 -94 -374   99   65  242
-493  100  106   54 -115
The bottom entry of the column that holds the largest entry -> -115
The largest entry in the first column is -94
The top-right entry: 242
Which number is the entry in the bottom-left corner? -493

Read these off the grid that follows. Counting starts at 1.
1) Which number is the entry just right of the largest entry?
2) Which number is the entry at row 1, column 2?
3) Which number is the largest entry?
4) Which number is the entry at row 3, column 1?
5) Which number is the entry in the top-right corner?
6) Which number is the top entry of the column that holds the smallest entry?
7) Which number is the entry in row 1 and column 3?
8) Which number is the entry in the top-left corner?
 0.80  -0.79   0.30  -0.47  -0.83  -0.73   0.26   0.45   0.43   0.01  -0.84  -0.77   1.77  -0.46  -0.87
 1.56   0.78   0.84   1.61  -0.96  -0.27   1.64   0.58   1.05   0.50   0.40   0.58  -0.30  -1.61  -0.19
-0.77   0.50  -0.18  -0.87  -0.06   0.95  -0.25   1.09   0.47  -0.30   2.22  -0.04   1.16   0.09   0.69
-0.28  -0.81   1.34  -1.07  -0.02   0.22  -0.25   0.35   0.62  -1.11   0.28  -0.50  -0.40  -0.28  -0.43
-0.29   0.40   0.56   0.47  -0.14  -1.44  -0.11  -0.43  -0.03   1.22   0.14   0.51  -0.13   0.55  -0.33
-0.06   0.52   0.33  -0.47   0.82   1.02  -1.05   1.04   1.30  -0.23   0.30   0.59  -0.33   0.68   0.33
 0.12   1.05  -0.35  -0.32   0.50  -0.54   1.03  -0.61   0.63  -0.25  -0.47   0.09   0.33   0.77  -0.22
-0.30   0.68   0.47  -0.48   0.35  -0.33  -1.56  -0.28   0.53   1.80   0.90   0.14  -0.03   0.68  -1.13
1) -0.04
2) -0.79
3) 2.22
4) -0.77
5) -0.87
6) -0.46
7) 0.30
8) 0.80

[[ 0.10  0.06 -0.02 -0.11 -0.16  0.03  0.06 -0.15 -0.01 -0.01 -0.06]
 [-0.08  0.06 -0.07 -0.05 -0.21 -0.02  0.01  0.02 -0.01 -0.03 -0.05]
 [-0.22 -0.01 -0.05  0.05 -0.06 -0.03 -0.03  0.14  0.00 -0.07  0.00]
 [ 0.11 -0.06  0.04 -0.02  0.14 -0.03  0.01 -0.08 -0.03  0.05  0.00]
 [ 0.06  0.08 -0.01 -0.11 -0.14  0.03  0.04 -0.13 -0.02  0.00 -0.06]
 [ 0.08 -0.08  0.04  0.03  0.20  0.00  0.00 -0.03 -0.02  0.00  0.03]
 [ 0.14  0.05 -0.01 -0.10 -0.12  0.10  0.05 -0.14  0.00 -0.04 -0.05]
 [ 0.06 -0.12  0.04  0.04  0.21 -0.01 -0.02  0.01 -0.01  0.01  0.03]]
The 4th entry from the end, reading row by row?
A: 0.01
The entry just left of the largest entry?
A: 0.04
The entry in the bottom-left corner?
A: 0.06
The first entry of the smallest entry's row?
A: -0.22
The smallest entry in the first row is -0.16
The bottom-right entry?
A: 0.03
The bottom entry of the column that holds the largest entry -> 0.21
The entry just right of -0.04: -0.05
The entry just right of the smallest entry is -0.01
The 1st entry, reading row by row?
A: 0.10
The 2nd entry on the diagonal from the top-right corner -> -0.03
The top-right entry?
A: -0.06
The last entry in the row that holds the smallest entry?
A: 0.00
The 2nd entry on the main diagonal is 0.06
The entry directly above the smallest entry?
A: -0.08
The fourth entry, reading row by row?
A: -0.11
The third entry on the main diagonal is -0.05
The entry just right of the largest entry -> -0.01
The entry directly below the smallest entry?
A: 0.11
The 5th-last entry, reading row by row?
A: -0.02
The second entry from the end, reading row by row?
A: 0.01
The 2nd entry in reading order: 0.06
The 3rd entry on the diagonal from the top-right corner -> 0.00
The smallest entry in the last row?
A: -0.12
The entry directly above the largest entry?
A: -0.12

arr =
463  636  170  340  163  716
308  222  192  239  223  508
465  415  291  210  133  660
434  456  294  634  308  477
160  197  490  267    5  463
303  117  156  186  286  430
186   73  439  309  117  257
627  338  237  662  105  715
433  735  342  148  704  895
409  464  334  188  264  428
Counting starts at 1.
The top entry of the column that holds the largest entry is 716
The entry at row 3, column 1 is 465
Which number is the entry directly below 303?
A: 186
The bottom entry of the column that holds the largest entry: 428
The smallest entry: 5
Which number is the bottom entry of the column that holds the smallest entry?
A: 264
The entry just left of 133 -> 210
The bottom-left entry is 409
The entry directly above 490: 294
Which number is the entry directly above 257?
A: 430
The entry at row 1, column 2 is 636
Which number is the entry just left of 716?
A: 163
The entry just left of the smallest entry is 267
The entry just right of 439 -> 309
Which number is the entry at row 1, column 3?
A: 170
Which number is the entry in row 2 and column 1?
A: 308
Which number is the entry at row 3, column 2?
A: 415
The entry directly above 264 -> 704
